Below is a small trained network, with its code and all its weights. Each question gives an input and a class and asks what happens when units are switched off, that is, made to give their printed mean instead of their output.

import numpy as np


def w(rows, s, z=0):
    codes = np.array(rows[::2]) - 128.0
    scale = np.full(codes.shape[1], s)
    scale[-1] = z or s
    return codes * scale


def norm(h):
    return h / np.sqrt((h * h).mean(-1, keepdims=True) + 1e-5)


def f(y):
    return np.maximum(y, 0)


def log_softmax(a):
    a = a - a.max(-1, keepdims=True)
    return a - np.log(np.exp(a).sum(-1, keepdims=True))


def net(x, mask):
    res = np.array(x, float).reshape(1, 6) / 4 @ E
    u = 0
    for l in range(2):
        y = f(norm(res) @ A[l][:, :-1].T + A[l][:, -1])
        res = res + np.where(mask[u : u + 4], y, B[l][:, -1]) @ B[l][:, :-1]
        u += 4
    return log_softmax(norm(res)[-1] @ U[:, :-1].T + U[:, -1])


A, B = {}, {}
E = w([
[115,130,177,78,189],'x0',
[181,161,214,152,141],'x1',
[152,1,134,110,90],'x2',
[91,81,110,16,186],'x3',
[103,117,216,95,99],'x4',
[119,124,153,94,71],'x5',
],0.009)
A[0] = w([
[155,187,211,125,234,77],'L0N0',
[154,117,152,154,225,96],'L0N1',
[245,189,80,136,169,166],'L0N2',
[125,156,1,74,153,4],'L0N3',
],0.009,0.0031)
B[0] = w([
[47,145,194,151,139,253],'L0N0',
[116,201,213,187,173,196],'L0N1',
[121,9,167,110,95,246],'L0N2',
[25,52,92,184,196,223],'L0N3',
],0.012,0.0043)
A[1] = w([
[132,152,156,125,127,120],'L1N0',
[116,70,140,5,58,5],'L1N1',
[79,111,171,53,73,241],'L1N2',
[122,162,115,166,67,74],'L1N3',
],0.012,0.0028)
B[1] = w([
[133,227,130,145,133,160],'L1N0',
[203,74,195,85,254,204],'L1N1',
[211,187,20,54,58,253],'L1N2',
[214,106,33,160,75,169],'L1N3',
],0.01,0.0067)
U = w([
[169,58,142,165,125,144],'0',
[14,87,68,129,187,252],'1',
[153,227,157,119,51,60],'2',
[180,144,95,211,39,105],'3',
[190,102,136,8,142,85],'4',
[105,202,146,69,160,3],'5',
[69,187,244,163,166,154],'6',
],0.018,0.0038)

Each question gives the input, the list of numbers given to net, and the class t.
The units are the neurons (one row each of A and B). Each row of codes is followed by its name. A weight is (code - 128) times the scale printed after its matrix; where a second scale follows, it is the last column's (A, B and U).
mask holds one flag per neuron, layer by layer. A switched-off neuron (its flag False) gives its mean, the last column of its row in B, instead of its output. The means were averaged over made-up inputs and are rounded, as every weight is.
A unit's drop is (log p(t) with every unit on - log p(t) with that unit switched off) / (log p(t) with every unit on - log p(t) with every unit switched off).
The circuit of an input: a set's keep is (log p(t) with only the set's units on - log p(t) with every unit switched off) / (log p(t) with every unit on - log p(t) with every unit switched off). Starting from all 8 units, units are removed one at a time, each time the one whose removal leaves the highest keep (on an exact tie, the one counted first), for as long as the keep stays at least 0.8.
units of the circuit, in order: the units of the circuit, biggest drop first
unit that matters most: the unit with the biggest drop
k most important neurons: the k neurons with the biggest drops, biggest first
top k neurons in layer l: the k neurons of layer l with the biggest drops, biggest first
drop when u is switched off: that unit's drop, to one decimal
input [2,5,2,0,-4,5], class 2: unit that matters most => L0N0
input [-1,-8,-3,-2,8,-3], class 4: top 3 neurons in layer 0 => L0N1, L0N3, L0N0
input [-7,-2,7,1,-3,7], class 4: units of the circuit, in order => L1N1, L0N3
input [-5,8,5,0,2,5], class 4: units of the circuit, in order => L0N1, L1N1, L1N2
input [2,0,-5,2,7,5], class 2: units of the circuit, in order => L1N2, L0N2
input [-1,0,2,-5,8,5], class 4: top 3 neurons in layer 0 => L0N1, L0N0, L0N3
input [-2,5,-6,-4,-4,-7], class 6: 4 most important neurons => L1N2, L0N0, L0N2, L0N1
input [-1,1,-2,7,6,-5], class 5: 3 most important neurons => L1N2, L0N3, L0N2
input [0,-2,2,-3,-1,8], class 4: 2 most important neurons => L1N1, L0N1
input [-6,5,-7,0,-7,-2], class 0: 2 most important neurons => L0N2, L1N2
input [2,1,-6,8,2,-8], class 6: units of the circuit, in order => L0N1, L0N0
input [4,1,0,4,7,-5], class 6: top 2 neurons in layer 0 => L0N0, L0N1
input [3,5,3,-1,2,3], class 2: units of the circuit, in order => L0N2, L1N2, L1N1
input [8,7,4,4,-7,-7], class 6: units of the circuit, in order => L0N1
input [-5,-8,8,-1,5,-2], class 4: 2 most important neurons => L1N1, L0N3
input [7,8,-1,-8,8,4], class 2: drop when L0N3 is switched off => 0.7
input [3,5,3,-4,-2,-5], class 6: drop when L0N1 is switched off => 0.1
input [2,3,-1,5,-1,1], class 5: drop when L0N0 is switched off => -0.7
input [6,-6,4,-7,-2,8], class 4: top 3 neurons in layer 0 => L0N1, L0N3, L0N0
input [-4,-7,7,-5,3,4], class 4: 3 most important neurons => L1N1, L0N3, L0N1
